Below is a small trained network, with its code and all its weights. Each question gives an input and a class and asks what happens when units are switched off, that is, made to give their printed mean instead of their output.

import numpy as np


def w(rows, s, z=0):
    codes = np.array(rows[::2]) - 128.0
    scale = np.full(codes.shape[1], s)
    scale[-1] = z or s
    return codes * scale


def f(y):
    return y / 2 * (1 + np.tanh(0.7978845608 * (y + 0.044715 * y**3)))


def log_softmax(a):
    a = a - a.max(-1, keepdims=True)
    return a - np.log(np.exp(a).sum(-1, keepdims=True))


def net(x, mask):
    res = np.array(x, float).reshape(1, 4) / 4 @ E
    y = f(res @ A[0][:, :-1].T + A[0][:, -1])
    res = res + np.where(mask, y, B[0][:, -1]) @ B[0][:, :-1]
    return log_softmax(res[-1] @ U[:, :-1].T + U[:, -1])


A, B = {}, {}
E = w([
[131,171,89,207,87,230,125],'x0',
[58,168,229,144,105,10,114],'x1',
[121,120,121,122,116,128,151],'x2',
[186,123,205,105,77,201,121],'x3',
],0.011)
A[0] = w([
[137,6,182,41,192,54,190,1],'N1',
[107,125,171,182,110,75,98,32],'N2',
[92,149,118,255,64,151,168,45],'N3',
[199,123,237,108,54,143,135,105],'N4',
[13,181,105,158,192,88,156,130],'N5',
[89,249,191,113,47,90,170,89],'N6',
],0.0086,0.0061)
B[0] = w([
[174,132,181,229,108,139,119,242],'N1',
[217,98,44,113,164,153,207,174],'N2',
[195,37,221,182,171,22,94,193],'N3',
[89,169,1,209,43,115,122,255],'N4',
[107,212,100,130,157,111,132,250],'N5',
[179,116,122,40,145,220,213,241],'N6',
],0.011,0.007)
U = w([
[220,59,233,255,130,92,107,59],'0',
[102,126,143,149,124,153,134,255],'1',
[210,87,91,68,184,202,182,71],'2',
[63,159,44,214,87,103,136,74],'3',
[15,113,189,68,88,142,71,157],'4',
],0.0097,0.013)

Each question gives the input, the list of numbers given to net, and the class t.
The units are the neurons (one row each of A and B). Each row of codes is followed by its name. A weight is (code - 128) times the scale printed after its matrix; where a second scale follows, it is the last column's (A, B and U).
mask holds one flag per neuron, in row order. A switched-off neuron (its flag False) gives its mean, the last column of its row in B, instead of its output. The means were averaged over made-up inputs and are rounded, as every weight is.
A unit's drop is (log p(t) with every unit on - log p(t) with that unit switched off) / (log p(t) with every unit on - log p(t) with every unit switched off).
The circuit of an input: a set's keep is (log p(t) with only the set's units on - log p(t) with every unit switched off) / (log p(t) with every unit on - log p(t) with every unit switched off). Starting from all 6 units, units are removed one at a time, each time the one whose removal leaves the highest keep (on an exact tie, the one counted first), for as long as the keep stays at least 0.8.
units of the circuit, in order: the units of the circuit, biggest drop first
most important unit: the unit with the biggest drop
top k neurons: the k neurons with the biggest drops, biggest first
drop of u: that unit's drop, to one decimal
input [5,5,0,-4], class 0: most important unit => N3
input [-6,-7,-7,-3], class 1: top 4 neurons => N6; N3; N2; N1
input [-5,3,-4,8], class 3: top 2 neurons => N4; N3
input [-4,-4,-3,1], class 0: top 4 neurons => N6; N5; N4; N2
input [-4,5,1,1], class 2: top 2 neurons => N6; N2
input [6,-6,5,6], class 0: top 3 neurons => N3; N6; N5
input [-4,-6,8,7], class 1: units of the circuit, in order => N6; N4
input [-7,-6,8,5], class 1: top 2 neurons => N3; N4
input [-1,8,-6,-6], class 2: top 3 neurons => N6; N2; N4
input [6,3,3,4], class 0: top 2 neurons => N3; N5
input [1,-6,-6,7], class 3: units of the circuit, in order => N4; N6
input [1,6,-5,-2], class 2: units of the circuit, in order => N6; N2
input [-5,-5,-7,3], class 1: top 3 neurons => N6; N3; N2
input [0,8,4,-3], class 2: top 2 neurons => N6; N2
input [7,-6,4,-4], class 0: top 2 neurons => N3; N6
input [-6,5,-2,-3], class 0: units of the circuit, in order => N1
input [6,-3,0,-6], class 0: top 3 neurons => N3; N4; N6
input [3,7,6,0], class 2: drop of N2 => 0.1
input [-4,7,5,4], class 2: drop of N2 => 0.3
input [4,2,5,6], class 3: drop of N1 => 0.1
